Here is a tiny trained network, its code and every weight. The questions are about switching its units off for an input and a target symbol, where a switched-off unit gives its printed mean instead of its output.

import numpy as np


def w(rows, s, z=0):
    codes = np.array(rows[::2]) - 128.0
    scale = np.full(codes.shape[1], s)
    scale[-1] = z or s
    return codes * scale


def norm(h):
    return h / np.sqrt((h * h).mean(-1, keepdims=True) + 1e-5)


def f(y):
    return np.maximum(y, 0)


def softmax(a):
    e = np.exp(a - a.max(-1, keepdims=True))
    return e / e.sum(-1, keepdims=True)


def log_softmax(a):
    a = a - a.max(-1, keepdims=True)
    return a - np.log(np.exp(a).sum(-1, keepdims=True))


def net(x, mask):
    ids = ['ΓΛΞΦΨδεηθτ'.index(c) for c in x.split()]
    T = len(ids)
    res = E[ids] + P[:T]
    r = norm(res)
    for j in range(2):
        rows = slice(2 * j, 2 * j + 2)
        q, k, v = (r @ M[0][rows].T for M in (Q, K, V))
        z = softmax(np.where(np.tri(T) > 0, q @ k.T / 2**0.5, -1e9)) @ v
        o = O[0][rows]
        res = res + np.where(mask[j], z, o[:, -1]) @ o[:, :-1]
    y = f(norm(res) @ A[0][:, :-1].T + A[0][:, -1])
    res = res + np.where(mask[2:18], y, B[0][:, -1]) @ B[0][:, :-1]
    return log_softmax(norm(res)[-1] @ U[:, :-1].T + U[:, -1])


Q, K, V, O, A, B = {}, {}, {}, {}, {}, {}
E = w([
[123,84,126,82],'Γ',
[94,132,138,198],'Λ',
[136,97,171,90],'Ξ',
[98,97,160,139],'Φ',
[130,117,186,132],'Ψ',
[111,121,135,159],'δ',
[98,65,4,136],'ε',
[121,132,169,180],'η',
[117,122,168,142],'θ',
[216,158,93,68],'τ',
],0.024)
P = w([
[149,40,67,210],'0',
[14,244,154,68],'1',
[205,9,15,214],'2',
[57,252,128,42],'3',
[200,61,30,170],'4',
[115,238,86,73],'5',
[170,85,58,146],'6',
[154,253,67,71],'7',
[161,51,123,162],'8',
],0.0062)
Q[0] = w([
[178,31,160,169],'h0',
[204,208,1,134],'h0',
[33,173,131,87],'h1',
[65,61,88,103],'h1',
],0.01)
K[0] = w([
[132,253,117,72],'h0',
[21,85,168,123],'h0',
[127,75,107,185],'h1',
[96,132,139,171],'h1',
],0.014)
V[0] = w([
[210,113,248,85],'h0',
[171,203,175,226],'h0',
[179,189,98,97],'h1',
[41,105,166,91],'h1',
],0.015)
O[0] = w([
[107,251,118,56,164],'h0',
[134,203,51,220,113],'h0',
[238,143,199,76,1],'h1',
[17,127,112,128,204],'h1',
],0.012,0.0078)
A[0] = w([
[66,117,159,60,141],'n0',
[130,99,116,241,249],'n1',
[240,137,193,66,202],'n2',
[208,128,86,163,214],'n3',
[65,57,35,77,228],'n4',
[71,137,102,155,4],'n5',
[137,77,93,181,129],'n6',
[159,160,225,161,42],'n7',
[208,104,26,70,135],'n8',
[121,182,159,249,247],'n9',
[92,165,118,126,122],'n10',
[153,164,214,134,60],'n11',
[162,145,133,25,181],'n12',
[111,118,134,87,56],'n13',
[153,201,56,102,202],'n14',
[122,98,80,83,64],'n15',
],0.014,0.0033)
B[0] = w([
[172,162,172,118,195],'n0',
[186,135,204,63,200],'n1',
[35,69,2,146,161],'n2',
[163,99,45,26,146],'n3',
[176,179,172,195,248],'n4',
[96,111,181,175,183],'n5',
[210,123,122,117,163],'n6',
[205,195,43,202,137],'n7',
[122,4,91,48,147],'n8',
[200,190,209,84,197],'n9',
[118,75,76,170,171],'n10',
[132,157,73,153,138],'n11',
[84,175,87,120,162],'n12',
[127,165,193,132,143],'n13',
[157,67,26,79,165],'n14',
[168,184,197,115,146],'n15',
],0.0084,0.014)
U = w([
[70,57,199,50,184],'Γ',
[199,115,147,174,86],'Λ',
[49,170,139,32,81],'Ξ',
[17,87,149,198,240],'Φ',
[66,192,64,117,110],'Ψ',
[206,74,158,173,28],'δ',
[140,5,144,128,162],'ε',
[233,203,65,170,66],'η',
[90,164,97,184,18],'θ',
[125,92,93,37,255],'τ',
],0.013,0.0053)

Each question gives the input, a string of symbols that net reads in full, and the target symbol t.
The units are the heads (2 rows each of Q, K, V and O) and the neurons (one row each of A and B). Each row of codes is followed by its name. A weight is (code - 128) times the scale printed after its matrix; where a second scale follows, it is the last column's (O, A, B and U).
mask holds one flag per unit, heads first, then neurons. A switched-off unit (its flag False) gives its mean, the last column of its rows in O or B, instead of its output. The means were averaged over made-up inputs and are rounded, as every weight is.
A unit's drop is (log p(t) with every unit on - log p(t) with that unit switched off) / (log p(t) with every unit on - log p(t) with every unit switched off).
The circuit of an input: a set's keep is (log p(t) with only the set's units on - log p(t) with every unit switched off) / (log p(t) with every unit on - log p(t) with every unit switched off). Starting from the 12 units with the biggest drops (on a tie, the unit counted first), units are removed one at a time, each time the one whose removal leaves the highest keep (on an exact tie, the one counted first), for as long as the keep stays at least 0.8.
units of the circuit, in order: the units of the circuit, biggest drop first
top k neurons: the k neurons with the biggest drops, biggest first
heads that matter: for each layer, one digit per head in row order, 1 if its drop is at least 0.15 and else 0, layers parted by /
drop when u is switched off: that unit's drop, to one decimal
input η Φ ε Λ η ε Γ, target ε: heads that matter => 10
input Ξ τ Γ Φ Ξ ε Ξ δ, target Ξ: heads that matter => 10
input Φ Ξ Φ, target Ξ: units of the circuit, in order => h0
input η Λ Ψ δ Γ, target δ: units of the circuit, in order => h0, n1
input Ψ θ Φ Λ δ Φ, target δ: units of the circuit, in order => h0, n1
input Φ η Λ, target η: top 2 neurons => n9, n1
input η η η η Ξ Γ η θ, target η: heads that matter => 11
input Φ ε Γ Γ η η τ η, target η: top 2 neurons => n7, n9
input Φ η Γ η, target Γ: heads that matter => 10
input Γ Φ Ξ Λ Γ θ, target Γ: heads that matter => 10
input Ξ η τ η η τ Ψ, target τ: heads that matter => 01
input Γ Γ Ξ, target Γ: heads that matter => 10
input Λ η Λ Ψ, target Λ: heads that matter => 10
input η Φ Φ Φ Ξ, target Φ: heads that matter => 01
input Ξ Λ Φ ε, target Φ: heads that matter => 11
input ε δ Γ δ Ξ Γ τ Ξ Γ, target Ξ: units of the circuit, in order => h0
input τ Λ Φ Γ, target Φ: heads that matter => 01
input Φ Γ ε δ δ Γ Ψ, target Γ: heads that matter => 10
input Λ η δ, target η: units of the circuit, in order => h0, n9
input Φ η Ξ ε Γ Γ Λ ε Λ, target ε: units of the circuit, in order => h0
input Φ θ τ Γ Γ Γ Φ Ψ Ψ, target Ψ: heads that matter => 11
input Γ Φ η Φ τ η η Γ ε, target ε: top 2 neurons => n8, n6
input τ η η Γ Ξ Ξ Ξ, target Ξ: heads that matter => 11
input Φ Φ Λ Ψ Φ τ Ψ Ψ, target Ψ: top 2 neurons => n2, n4
input ε Ψ ε Ξ, target ε: drop when h0 is switched off => 1.4
input η Ψ Γ, target Ψ: drop when h0 is switched off => 0.9
input Λ Λ Ψ δ η Γ η Ξ η, target Ξ: drop when n13 is switched off => 0.0
